Here is a tiny trained network, its code and every weight. The questions are about switching its units off for an input and a class, where a switched-off unit gives its printed mean instead of its output.

import numpy as np


def w(rows, s, z=0):
    codes = np.array(rows[::2]) - 128.0
    scale = np.full(codes.shape[1], s)
    scale[-1] = z or s
    return codes * scale


def norm(h):
    return h / np.sqrt((h * h).mean(-1, keepdims=True) + 1e-5)


def f(y):
    return np.maximum(y, 0)


def log_softmax(a):
    a = a - a.max(-1, keepdims=True)
    return a - np.log(np.exp(a).sum(-1, keepdims=True))


def net(x, mask):
    res = np.array(x, float).reshape(1, 5) / 4 @ E
    u = 0
    for l in range(4):
        y = f(norm(res) @ A[l][:, :-1].T + A[l][:, -1])
        res = res + np.where(mask[u : u + 4], y, B[l][:, -1]) @ B[l][:, :-1]
        u += 4
    return log_softmax(norm(res)[-1] @ U[:, :-1].T + U[:, -1])


A, B = {}, {}
E = w([
[148,129,42,170,107,152,145],'x0',
[95,88,116,110,219,108,194],'x1',
[78,83,123,105,1,155,129],'x2',
[121,116,157,210,141,162,27],'x3',
[114,49,121,164,144,239,179],'x4',
],0.0064)
A[0] = w([
[124,45,169,105,140,184,3,173],'L0N1',
[94,176,69,140,65,77,116,90],'L0N2',
[166,95,177,162,114,66,147,5],'L0N3',
[77,94,158,154,153,147,131,99],'L0N4',
],0.0077,0.0012)
B[0] = w([
[120,94,255,106,60,161,173,254],'L0N1',
[88,147,22,167,74,161,38,214],'L0N2',
[137,174,151,202,127,215,157,143],'L0N3',
[62,157,50,133,21,169,168,188],'L0N4',
],0.0083,0.004)
A[1] = w([
[250,108,210,229,146,77,25,110],'L1N1',
[140,84,90,114,89,108,253,72],'L1N2',
[189,127,229,185,145,241,88,249],'L1N3',
[131,68,165,63,68,210,64,254],'L1N4',
],0.0063,0.0009)
B[1] = w([
[249,126,144,110,151,210,63,209],'L1N1',
[153,170,118,165,250,134,143,223],'L1N2',
[93,64,142,2,135,240,69,243],'L1N3',
[125,100,226,104,127,1,198,253],'L1N4',
],0.0066,0.005)
A[2] = w([
[150,185,254,72,68,95,117,201],'L2N1',
[142,219,69,173,41,111,13,84],'L2N2',
[134,105,49,38,39,41,105,249],'L2N3',
[138,141,86,36,214,217,160,52],'L2N4',
],0.005,0.0013)
B[2] = w([
[161,138,123,155,125,130,165,253],'L2N1',
[123,44,76,166,87,110,100,219],'L2N2',
[133,209,88,254,48,134,115,221],'L2N3',
[134,109,51,146,124,165,151,227],'L2N4',
],0.0098,0.0041)
A[3] = w([
[61,191,67,164,99,112,68,80],'L3N1',
[151,167,19,71,123,158,192,252],'L3N2',
[113,253,174,192,70,94,159,72],'L3N3',
[101,82,28,180,163,245,234,182],'L3N4',
],0.0073,0.0014)
B[3] = w([
[107,244,15,146,31,201,1,174],'L3N1',
[30,108,106,124,170,43,72,208],'L3N2',
[221,192,137,230,207,88,214,169],'L3N3',
[90,88,125,55,178,41,98,254],'L3N4',
],0.0065,0.0087)
U = w([
[13,65,227,78,2,219,179,97],'0',
[246,76,159,96,162,241,69,114],'1',
[119,175,31,230,52,128,56,213],'2',
[168,160,183,218,126,129,228,16],'3',
[62,81,49,56,248,92,150,240],'4',
[226,206,131,160,239,135,115,1],'5',
],0.0087,0.0025)

Each question gives the input, the list of numbers given to net, and the class t.
The units are the neurons (one row each of A and B). Each row of codes is followed by its name. A weight is (code - 128) times the scale printed after its matrix; where a second scale follows, it is the last column's (A, B and U).
mask holds one flag per neuron, layer by layer. A switched-off neuron (its flag False) gives its mean, the last column of its row in B, instead of its output. The means were averaged over made-up inputs and are rounded, as every weight is.
A unit's drop is (log p(t) with every unit on - log p(t) with that unit switched off) / (log p(t) with every unit on - log p(t) with every unit switched off).
The circuit of an input: a set's keep is (log p(t) with only the set's units on - log p(t) with every unit switched off) / (log p(t) with every unit on - log p(t) with every unit switched off). Starting from the 12 units with the biggest drops (on a tie, the unit counted first), units are removed one at a time, each time the one whose removal leaves the highest keep (on an exact tie, the one counted first), for as long as the keep stays at least 0.8.
units of the circuit, in order: the units of the circuit, biggest drop first
most important unit: the unit with the biggest drop
k most important neurons: the k neurons with the biggest drops, biggest first
top k neurons in layer l: the k neurons of layer l with the biggest drops, biggest first
drop of u: that unit's drop, to one decimal
input [-1,-4,-5,0,-2], class 1: most important unit => L1N1
input [8,-7,-8,0,1], class 1: units of the circuit, in order => (L1N1; L1N3)
input [-6,-3,-3,-8,-2], class 5: top 2 neurons in layer 1 => (L1N3; L1N4)
input [-7,3,4,-4,7], class 4: units of the circuit, in order => (L1N2; L3N4)
input [-8,-3,2,8,-6], class 0: 2 most important neurons => (L0N1; L1N3)
input [5,4,-1,8,1], class 0: top 2 neurons in layer 0 => (L0N1; L0N4)
input [6,-1,-3,3,2], class 1: units of the circuit, in order => (L0N2; L1N3)
input [0,3,-6,6,2], class 1: 2 most important neurons => (L1N1; L0N1)
input [-7,5,8,-5,-7], class 2: top 2 neurons in layer 0 => (L0N1; L0N2)
input [-7,2,2,-4,8], class 4: 2 most important neurons => (L1N2; L3N4)
input [0,-1,5,-6,2], class 2: 3 most important neurons => (L2N3; L0N1; L0N2)
input [-5,-1,4,-6,-2], class 2: 3 most important neurons => (L2N3; L0N1; L0N2)
input [-7,-4,4,-8,-6], class 2: 2 most important neurons => (L0N2; L0N1)
input [-6,-2,-2,-2,-3], class 5: most important unit => L0N1
input [0,6,0,-8,-8], class 2: drop of L2N3 => 0.4
input [0,3,-8,7,3], class 1: drop of L3N2 => 0.1
input [-1,-7,6,7,1], class 0: drop of L3N3 => 0.0
